Below is a small trained network, with its code and all its weights. Each question gives an input and a target symbol and asks what happens when units are switched off, that is, made to give their printed mean instead of their output.

import numpy as np


def w(rows, s, z=0):
    codes = np.array(rows[::2]) - 128.0
    scale = np.full(codes.shape[1], s)
    scale[-1] = z or s
    return codes * scale


def f(y):
    return np.maximum(y, 0)


def softmax(a):
    e = np.exp(a - a.max(-1, keepdims=True))
    return e / e.sum(-1, keepdims=True)


def log_softmax(a):
    a = a - a.max(-1, keepdims=True)
    return a - np.log(np.exp(a).sum(-1, keepdims=True))


def net(x, mask):
    ids = ['αβδεζθλμξπστψω'.index(c) for c in x.split()]
    T = len(ids)
    res = E[ids] + P[:T]
    u = 0
    for l in range(3):
        r = res
        for j in range(2):
            rows = slice(3 * j, 3 * j + 3)
            q, k, v = (r @ M[l][rows].T for M in (Q, K, V))
            z = softmax(np.where(np.tri(T) > 0, q @ k.T / 3**0.5, -1e9)) @ v
            o = O[l][rows]
            res = res + np.where(mask[u + j], z, o[:, -1]) @ o[:, :-1]
        u += 2
        y = f(res @ A[l][:, :-1].T + A[l][:, -1])
        res = res + np.where(mask[u : u + 4], y, B[l][:, -1]) @ B[l][:, :-1]
        u += 4
    return log_softmax(res[-1] @ U[:, :-1].T + U[:, -1])


Q, K, V, O, A, B = {}, {}, {}, {}, {}, {}
E = w([
[100,60,97,147,89,104,97,122],'α',
[159,174,49,114,113,191,129,44],'β',
[105,72,117,166,96,128,174,113],'δ',
[106,129,48,217,146,84,147,130],'ε',
[152,92,172,136,86,131,154,185],'ζ',
[161,47,158,84,176,97,154,61],'θ',
[63,106,118,159,143,112,108,5],'λ',
[46,189,109,97,136,133,136,151],'μ',
[134,150,140,238,87,138,39,96],'ξ',
[184,84,87,57,100,149,131,59],'π',
[129,140,47,114,43,173,129,147],'σ',
[217,136,172,204,178,108,116,208],'τ',
[136,125,51,202,98,119,32,164],'ψ',
[194,62,70,85,113,91,177,160],'ω',
],0.023)
P = w([
[90,87,170,178,130,227,255,92],'0',
[86,73,147,151,153,216,190,110],'1',
[97,74,138,148,152,189,154,109],'2',
[102,77,131,144,151,172,130,118],'3',
[114,90,135,136,140,157,118,118],'4',
[121,98,134,135,130,144,109,120],'5',
[127,106,137,131,124,131,101,120],'6',
[136,110,134,131,119,125,89,123],'7',
[143,119,134,130,110,113,87,122],'8',
[148,124,133,127,105,105,79,126],'9',
[158,137,135,132,95,96,78,118],'10',
[165,142,134,132,88,88,72,117],'11',
],0.0094)
Q[0] = w([
[175,173,184,48,183,139,233,158],'0.h0',
[177,189,73,67,140,153,101,206],'0.h0',
[93,77,95,96,37,229,165,54],'0.h0',
[185,116,3,5,55,224,142,116],'0.h1',
[157,192,169,21,184,91,184,162],'0.h1',
[133,191,186,248,152,158,79,211],'0.h1',
],0.0058)
K[0] = w([
[204,152,187,66,149,120,195,130],'0.h0',
[164,82,93,188,96,174,77,158],'0.h0',
[100,135,75,69,46,148,93,69],'0.h0',
[166,168,5,26,73,157,125,133],'0.h1',
[91,182,177,45,152,86,175,130],'0.h1',
[113,182,130,253,151,212,87,227],'0.h1',
],0.0074)
V[0] = w([
[102,155,91,192,155,182,139,146],'0.h0',
[203,97,148,118,140,112,98,142],'0.h0',
[182,71,97,157,129,178,183,79],'0.h0',
[237,88,64,167,91,121,123,81],'0.h1',
[89,69,145,162,96,138,162,145],'0.h1',
[2,191,119,95,229,134,126,172],'0.h1',
],0.0045)
O[0] = w([
[69,120,152,135,192,182,104,126,209],'0.h0',
[167,195,131,198,28,193,91,49,77],'0.h0',
[153,147,159,69,147,68,20,254,253],'0.h0',
[49,62,79,75,196,243,244,224,227],'0.h1',
[185,170,97,40,141,137,121,130,178],'0.h1',
[202,186,124,125,14,78,28,236,49],'0.h1',
],0.0038,0.0026)
A[0] = w([
[70,159,153,78,191,214,222,108,155],'0.n0',
[83,68,119,175,189,35,191,126,196],'0.n1',
[131,180,129,200,114,96,1,129,7],'0.n2',
[95,53,124,135,90,161,84,156,158],'0.n3',
],0.0081,0.0016)
B[0] = w([
[58,171,77,171,205,52,250,140,253],'0.n0',
[181,180,69,177,230,129,63,203,213],'0.n1',
[108,50,204,101,163,157,51,187,213],'0.n2',
[165,163,91,233,2,56,199,72,197],'0.n3',
],0.0079,0.0061)
Q[1] = w([
[43,116,80,150,132,180,223,200],'1.h0',
[199,63,252,25,74,137,171,177],'1.h0',
[65,97,133,111,50,191,3,121],'1.h0',
[99,95,197,205,104,164,133,84],'1.h1',
[185,92,180,54,134,99,172,124],'1.h1',
[140,182,166,82,80,227,149,51],'1.h1',
],0.006)
K[1] = w([
[101,138,8,152,117,136,220,55],'1.h0',
[150,121,202,63,103,135,221,238],'1.h0',
[66,60,145,53,113,114,27,141],'1.h0',
[117,97,175,135,118,211,101,111],'1.h1',
[173,4,159,72,139,112,165,131],'1.h1',
[128,110,105,81,116,253,155,86],'1.h1',
],0.0058)
V[1] = w([
[77,153,130,136,85,54,129,72],'1.h0',
[120,102,143,108,124,125,140,148],'1.h0',
[1,37,135,100,120,144,116,173],'1.h0',
[151,161,50,107,122,171,120,55],'1.h1',
[119,134,173,167,128,103,106,145],'1.h1',
[146,130,147,117,123,176,153,100],'1.h1',
],0.0076)
O[1] = w([
[103,155,112,155,156,207,202,91,177],'1.h0',
[129,139,154,103,118,125,66,123,83],'1.h0',
[253,198,219,104,42,124,100,32,229],'1.h0',
[177,128,152,113,87,169,42,83,84],'1.h1',
[65,107,123,129,190,98,215,172,124],'1.h1',
[125,40,142,89,102,126,77,160,3],'1.h1',
],0.006,0.0035)
A[1] = w([
[160,68,135,78,75,234,78,101,2],'1.n0',
[80,119,115,146,93,186,103,170,242],'1.n1',
[133,135,201,1,46,188,51,83,10],'1.n2',
[39,88,52,98,125,63,170,138,136],'1.n3',
],0.0075,0.0041)
B[1] = w([
[126,128,237,52,110,49,1,180,137],'1.n0',
[170,186,184,172,83,30,119,95,188],'1.n1',
[137,82,233,129,108,246,173,198,158],'1.n2',
[167,197,168,98,135,177,203,50,254],'1.n3',
],0.0095,0.0084)
Q[2] = w([
[115,138,91,122,189,43,100,76],'2.h0',
[169,119,166,188,142,217,154,102],'2.h0',
[149,107,126,175,92,194,99,73],'2.h0',
[142,57,149,181,114,144,94,196],'2.h1',
[18,231,162,179,91,129,90,107],'2.h1',
[143,145,108,63,1,139,166,109],'2.h1',
],0.011)
K[2] = w([
[44,156,83,115,154,74,101,117],'2.h0',
[176,69,136,153,145,182,148,116],'2.h0',
[161,77,123,201,130,146,130,92],'2.h0',
[169,123,146,127,135,87,62,190],'2.h1',
[8,232,147,154,87,82,79,98],'2.h1',
[160,141,120,38,17,140,173,130],'2.h1',
],0.012)
V[2] = w([
[135,82,143,156,106,158,184,130],'2.h0',
[187,93,117,115,172,141,146,131],'2.h0',
[57,71,146,159,110,104,171,122],'2.h0',
[40,107,64,156,157,132,254,99],'2.h1',
[142,135,40,135,132,116,189,185],'2.h1',
[179,142,139,108,139,125,109,116],'2.h1',
],0.0063)
O[2] = w([
[176,162,147,45,121,64,145,114,144],'2.h0',
[161,101,143,166,105,201,136,80,130],'2.h0',
[98,99,132,144,124,120,148,118,131],'2.h0',
[166,112,188,108,78,113,2,84,253],'2.h1',
[191,151,52,109,99,198,48,142,165],'2.h1',
[144,154,133,152,96,121,117,54,125],'2.h1',
],0.0062,0.016)
A[2] = w([
[69,179,13,99,175,147,254,77,222],'2.n0',
[139,176,82,100,84,149,114,57,224],'2.n1',
[184,36,58,157,118,82,124,90,253],'2.n2',
[61,127,113,146,92,85,108,202,43],'2.n3',
],0.009,0.0017)
B[2] = w([
[212,121,194,171,6,227,139,25,178],'2.n0',
[2,85,48,162,150,99,166,225,253],'2.n1',
[142,193,103,83,159,56,211,84,182],'2.n2',
[157,115,57,36,91,94,38,82,147],'2.n3',
],0.0088,0.015)
U = w([
[5,176,107,94,219,38,205,176,144],'α',
[103,72,83,129,94,254,81,146,135],'β',
[173,153,151,237,110,139,230,100,224],'δ',
[159,220,84,156,131,192,82,133,2],'ε',
[202,88,222,60,30,129,151,171,163],'ζ',
[152,166,179,71,187,125,144,64,31],'θ',
[45,98,147,167,191,167,82,55,74],'λ',
[49,254,179,69,96,171,108,147,141],'μ',
[59,36,213,186,87,91,150,121,45],'ξ',
[57,14,139,19,117,135,190,107,151],'π',
[74,105,94,156,36,157,167,211,33],'σ',
[106,67,134,155,169,163,171,225,162],'τ',
[150,77,91,87,60,82,9,111,189],'ψ',
[185,204,68,37,110,191,164,170,22],'ω',
],0.0075,0.009)

Each question gives the input, a string of symbols that net reads in full, and the target symbol t.
The units are the heads (3 rows each of Q, K, V and O) and the neurons (one row each of A and B). Each row of codes is followed by its name. A weight is (code - 128) times the scale printed after its matrix; where a second scale follows, it is the last column's (O, A, B and U).
mask holds one flag per unit, layer by layer, with each layer's heads first. A switched-off unit (its flag False) gives its mean, the last column of its rows in O or B, instead of its output. The means were averaged over made-up inputs and are rounded, as every weight is.
A unit's drop is (log p(t) with every unit on - log p(t) with that unit switched off) / (log p(t) with every unit on - log p(t) with every unit switched off).
k most important neurons: the k neurons with the biggest drops, biggest first
k most important neurons of layer l: the k neurons of layer l with the biggest drops, biggest first
heads that matter: for each layer, one digit per head in row order, 1 if its drop is at least 0.15 and else 0, layers parted by /
input μ ζ τ μ μ τ π ψ μ λ σ λ, target α: 2 most important neurons	[2.n0; 1.n2]
input π ε τ θ ω δ μ π τ ψ, target δ: 2 most important neurons of layer 1	[1.n1; 1.n0]
input λ λ μ ε τ ω ξ π μ σ, target δ: heads that matter	01 / 00 / 00
input μ μ μ μ π σ π ψ τ ξ ω β, target β: 2 most important neurons	[2.n1; 0.n0]
input μ π ψ μ λ ξ μ, target ψ: 3 most important neurons of layer 2	[2.n3; 2.n2; 2.n1]
input λ λ δ μ μ π π ω, target ω: heads that matter	01 / 00 / 01
input μ μ ω π π π ω δ τ π, target ζ: 3 most important neurons	[1.n2; 0.n1; 2.n1]
input μ μ σ, target σ: heads that matter	00 / 00 / 01
input π π θ, target δ: 2 most important neurons	[0.n1; 0.n0]
input δ π θ μ μ μ λ ψ ζ σ σ, target α: heads that matter	01 / 01 / 00
input λ λ π ω σ π τ π π λ, target ψ: 3 most important neurons of layer 0	[0.n0; 0.n2; 0.n1]
input μ θ π τ, target τ: heads that matter	00 / 11 / 01
input τ α θ μ, target δ: 2 most important neurons	[2.n0; 1.n3]
input δ λ π π π μ, target δ: 2 most important neurons	[2.n0; 0.n1]
input π μ σ λ π π θ θ, target α: 2 most important neurons	[2.n0; 1.n3]
input μ τ π θ ε ξ μ ω π λ δ α, target δ: 3 most important neurons	[0.n3; 0.n1; 2.n3]
input τ μ π ζ α α, target α: 2 most important neurons	[0.n0; 2.n0]
input τ μ μ ω μ μ μ θ λ μ τ α, target α: 2 most important neurons	[0.n0; 1.n3]
input μ τ λ λ ψ τ ω μ μ μ λ τ, target ψ: 2 most important neurons	[2.n3; 1.n3]
input μ τ δ μ β ψ ξ μ π μ τ, target α: 2 most important neurons	[2.n0; 0.n2]
input π λ τ σ ε μ λ α μ π, target π: heads that matter	00 / 00 / 00
input τ ω θ μ τ μ ζ μ τ, target ψ: 2 most important neurons	[2.n3; 2.n1]
input μ δ ξ, target ξ: 2 most important neurons	[0.n2; 1.n3]
input μ ω τ, target τ: 2 most important neurons of layer 0	[0.n3; 0.n1]
input π λ τ μ μ μ δ μ ε λ ε, target ε: 2 most important neurons of layer 0	[0.n1; 0.n3]
input α π μ μ π, target α: most important neuron of layer 1	[1.n2]
input μ τ δ μ ψ ψ ω τ μ δ μ ω, target α: heads that matter	01 / 00 / 01
